Here is a tiny trained network, its code and every weight. The questions are about switching its units off for an input and a class, where a switched-off unit gives its printed mean instead of its output.

import numpy as np


def w(rows, s, z=0):
    codes = np.array(rows[::2]) - 128.0
    scale = np.full(codes.shape[1], s)
    scale[-1] = z or s
    return codes * scale


def norm(h):
    return h / np.sqrt((h * h).mean(-1, keepdims=True) + 1e-5)


def f(y):
    return np.maximum(y, 0)


def log_softmax(a):
    a = a - a.max(-1, keepdims=True)
    return a - np.log(np.exp(a).sum(-1, keepdims=True))


def net(x, mask):
    res = np.array(x, float).reshape(1, 2) / 4 @ E
    u = 0
    for l in range(2):
        y = f(norm(res) @ A[l][:, :-1].T + A[l][:, -1])
        res = res + np.where(mask[u : u + 10], y, B[l][:, -1]) @ B[l][:, :-1]
        u += 10
    return log_softmax(norm(res)[-1] @ U[:, :-1].T + U[:, -1])


A, B = {}, {}
E = w([
[5,67,96,162,109,138,145],'x0',
[3,213,35,51,189,227,25],'x1',
],0.0018)
A[0] = w([
[53,189,135,79,232,230,61,73],'0.n1',
[211,169,133,107,144,106,113,30],'0.n2',
[66,162,86,48,156,226,75,1],'0.n3',
[87,211,50,87,197,254,34,139],'0.n4',
[100,197,97,64,190,235,33,143],'0.n5',
[125,134,161,172,109,83,155,96],'0.n6',
[168,173,145,85,162,119,177,73],'0.n7',
[41,113,67,106,90,119,136,108],'0.n8',
[152,113,120,160,102,121,131,156],'0.n9',
[175,75,179,81,143,137,158,105],'0.n10',
],0.0067,0.0038)
B[0] = w([
[46,206,39,142,66,190,246,216],'0.n1',
[164,116,224,3,63,41,112,150],'0.n2',
[210,225,141,87,17,128,227,196],'0.n3',
[48,146,3,222,97,182,247,246],'0.n4',
[102,96,88,200,165,190,156,231],'0.n5',
[170,95,145,142,134,124,72,157],'0.n6',
[118,82,171,29,101,97,87,144],'0.n7',
[99,123,129,80,178,175,124,163],'0.n8',
[160,124,133,156,92,131,96,153],'0.n9',
[112,155,112,161,144,168,110,155],'0.n10',
],0.0058,0.012)
A[1] = w([
[114,121,161,152,144,153,107,144],'1.n1',
[180,97,97,144,162,171,133,128],'1.n2',
[179,181,94,192,75,69,153,97],'1.n3',
[67,195,57,121,106,131,132,55],'1.n4',
[41,174,58,98,165,165,159,144],'1.n5',
[182,207,222,3,53,37,128,85],'1.n6',
[157,96,191,141,64,129,136,192],'1.n7',
[163,172,222,75,41,73,114,74],'1.n8',
[145,128,120,155,114,115,86,66],'1.n9',
[68,214,86,152,251,38,188,2],'1.n10',
],0.0072,0.0041)
B[1] = w([
[148,162,128,110,107,117,144,150],'1.n1',
[114,100,102,100,144,62,159,159],'1.n2',
[170,194,210,185,82,131,97,189],'1.n3',
[166,158,78,69,116,61,184,205],'1.n4',
[137,110,170,208,140,145,100,254],'1.n5',
[115,41,22,61,225,75,122,201],'1.n6',
[116,163,89,76,165,140,120,225],'1.n7',
[76,74,71,77,161,90,153,192],'1.n8',
[105,72,167,190,104,135,186,147],'1.n9',
[63,197,182,209,1,52,221,146],'1.n10',
],0.0081,0.0071)
U = w([
[233,190,219,206,89,38,58,226],'0',
[73,186,203,44,57,239,22,2],'1',
[72,37,39,17,217,45,97,252],'2',
[42,185,214,49,49,215,26,2],'3',
[29,33,241,241,213,226,44,150],'4',
[15,209,44,208,35,221,254,252],'5',
[48,182,218,49,51,213,31,2],'6',
],0.0087,0.0062)

Each question gives the input, the list of numbers given to net, and the class t.
The units are the neurons (one row each of A and B). Each row of codes is followed by its name. A weight is (code - 128) times the scale printed after its matrix; where a second scale follows, it is the last column's (A, B and U).
mask holds one flag per neuron, layer by layer. A switched-off neuron (its flag False) gives its mean, the last column of its row in B, instead of its output. The means were averaged over made-up inputs and are rounded, as every weight is.
A unit's drop is (log p(t) with every unit on - log p(t) with that unit switched off) / (log p(t) with every unit on - log p(t) with every unit switched off).
The circuit of an input: a set's keep is (log p(t) with only the set's units on - log p(t) with every unit switched off) / (log p(t) with every unit on - log p(t) with every unit switched off). Starting from the 12 units with the biggest drops (on a tie, the unit counted first), units are removed one at a time, each time the one whose removal leaves the highest keep (on an exact tie, the one counted first), for as long as the keep stays at least 0.8.
circuit, biggest first: the units of the circuit, biggest drop first
unit that matters most: the unit with the biggest drop
k most important neurons: the k neurons with the biggest drops, biggest first
k most important neurons of layer l: the k neurons of layer l with the biggest drops, biggest first
drop when u is switched off: that unit's drop, to one decimal
input [-3,-7], class 2: unit that matters most	0.n4
input [4,-7], class 0: 4 most important neurons	(0.n2; 0.n3; 0.n4; 1.n6)
input [0,-7], class 0: circuit, biggest first	(0.n4; 0.n1)
input [7,-2], class 4: circuit, biggest first	(0.n3; 1.n4; 0.n1; 0.n4)
input [0,-6], class 0: circuit, biggest first	(0.n4; 0.n1)
input [7,-3], class 2: 2 most important neurons	(0.n1; 0.n4)
input [5,-7], class 0: 4 most important neurons	(0.n2; 0.n3; 0.n4; 1.n6)
input [1,0], class 4: 3 most important neurons	(0.n3; 0.n1; 0.n4)
input [7,-6], class 0: 2 most important neurons of layer 0	(0.n2; 0.n8)
input [1,-1], class 0: 3 most important neurons	(0.n2; 0.n7; 0.n3)
input [6,0], class 4: 2 most important neurons of layer 0	(0.n1; 0.n4)
input [1,-7], class 0: 3 most important neurons	(0.n2; 0.n3; 0.n4)
input [8,-1], class 4: 3 most important neurons	(0.n3; 0.n1; 0.n4)
input [6,-1], class 4: unit that matters most	0.n3
input [0,-5], class 0: 3 most important neurons of layer 0	(0.n2; 0.n3; 0.n10)
input [2,-4], class 0: 3 most important neurons	(0.n2; 0.n3; 0.n8)
input [5,-6], class 0: 4 most important neurons of layer 0	(0.n2; 0.n3; 0.n8; 0.n4)
input [2,-6], class 0: drop when 0.n5 is switched off	0.1
input [-2,-6], class 2: drop when 0.n5 is switched off	0.3
input [-7,1], class 2: drop when 0.n7 is switched off	1.3
input [-8,-6], class 2: drop when 1.n7 is switched off	0.0
